Below is a small trained network, with its code and all its weights. Each question gives an input and a class and asks what happens when units are switched off, that is, made to give their printed mean instead of their output.

import numpy as np


def w(rows, s, z=0):
    codes = np.array(rows[::2]) - 128.0
    scale = np.full(codes.shape[1], s)
    scale[-1] = z or s
    return codes * scale


def f(y):
    return np.maximum(y, 0)


def log_softmax(a):
    a = a - a.max(-1, keepdims=True)
    return a - np.log(np.exp(a).sum(-1, keepdims=True))


def net(x, mask):
    res = np.array(x, float).reshape(1, 5) / 4 @ E
    y = f(res @ A[0][:, :-1].T + A[0][:, -1])
    res = res + np.where(mask, y, B[0][:, -1]) @ B[0][:, :-1]
    return log_softmax(res[-1] @ U[:, :-1].T + U[:, -1])


A, B = {}, {}
E = w([
[110,137,124,143,117,109,111],'x0',
[204,137,42,185,177,139,131],'x1',
[90,129,151,189,96,141,249],'x2',
[111,136,123,138,123,117,116],'x3',
[94,29,98,128,178,70,145],'x4',
],0.021)
A[0] = w([
[108,46,120,131,187,47,144,168],'N0',
[93,72,115,222,113,107,248,144],'N1',
[118,66,149,84,143,95,85,142],'N2',
[156,207,170,30,65,170,43,254],'N3',
[172,195,145,210,119,156,143,137],'N4',
[202,149,87,120,146,110,66,167],'N5',
[203,136,96,244,191,113,135,125],'N6',
[126,90,85,187,181,124,62,99],'N7',
],0.011,0.0071)
B[0] = w([
[148,11,123,37,157,235,56,222],'N0',
[52,29,136,191,126,97,171,243],'N1',
[60,96,115,49,136,104,87,191],'N2',
[124,112,165,218,212,86,123,250],'N3',
[100,200,89,120,101,102,202,188],'N4',
[201,167,46,113,120,134,97,206],'N5',
[149,136,47,199,192,131,153,225],'N6',
[199,107,118,113,156,202,156,187],'N7',
],0.012,0.025)
U = w([
[96,114,140,173,203,105,105,155],'0',
[164,197,107,141,136,111,87,103],'1',
[98,138,167,31,148,109,51,134],'2',
[160,129,96,79,117,174,107,63],'3',
[82,171,255,157,55,121,170,253],'4',
[101,181,92,146,85,109,184,137],'5',
[56,93,174,90,67,115,129,51],'6',
],0.014,0.0049)

Each question gives the input, the list of numbers given to net, and the class t.
The units are the neurons (one row each of A and B). Each row of codes is followed by its name. A weight is (code - 128) times the scale printed after its matrix; where a second scale follows, it is the last column's (A, B and U).
mask holds one flag per neuron, in row order. A switched-off neuron (its flag False) gives its mean, the last column of its row in B, instead of its output. The means were averaged over made-up inputs and are rounded, as every weight is.
A unit's drop is (log p(t) with every unit on - log p(t) with that unit switched off) / (log p(t) with every unit on - log p(t) with every unit switched off).
The circuit of an input: a set's keep is (log p(t) with only the set's units on - log p(t) with every unit switched off) / (log p(t) with every unit on - log p(t) with every unit switched off). Starting from all 8 units, units are removed one at a time, each time the one whose removal leaves the highest keep (on an exact tie, the one counted first), for as long as the keep stays at least 0.8.
circuit, biggest first: the units of the circuit, biggest drop first
unit that matters most: the unit with the biggest drop
k most important neurons: the k neurons with the biggest drops, biggest first
drop when u is switched off: that unit's drop, to one decimal
input [2,0,8,7,-8], class 4: circuit, biggest first : N6
input [0,-2,1,-1,-6], class 4: circuit, biggest first : N6; N0
input [0,3,-3,-5,-4], class 1: 2 most important neurons : N1; N5
input [-4,-7,2,8,0], class 4: circuit, biggest first : N0; N6
input [-3,0,4,1,7], class 6: circuit, biggest first : N3; N6
input [7,-1,7,2,-4], class 4: 2 most important neurons : N6; N5
input [0,1,4,-5,0], class 5: circuit, biggest first : N3; N0
input [3,-8,5,6,0], class 4: 2 most important neurons : N0; N2
input [-8,1,-1,-7,8], class 3: 2 most important neurons : N0; N3
input [-7,0,5,4,4], class 6: 2 most important neurons : N3; N6
input [7,3,0,-4,-8], class 1: 3 most important neurons : N1; N3; N5
input [-5,0,-5,-4,8], class 2: 2 most important neurons : N2; N6
input [-7,-4,8,2,1], class 6: 2 most important neurons : N1; N3
input [3,3,-7,3,1], class 3: unit that matters most : N7
input [0,7,1,3,-4], class 5: 2 most important neurons : N4; N0
input [-4,1,1,7,-8], class 5: 3 most important neurons : N4; N0; N1
input [-3,-6,2,8,-6], class 4: drop when N6 is switched off : 0.6
input [-3,2,-1,2,3], class 3: drop when N3 is switched off : 0.3
input [8,2,-2,-4,0], class 1: drop when N1 is switched off : 0.4
input [0,0,5,-1,7], class 6: unit that matters most : N3
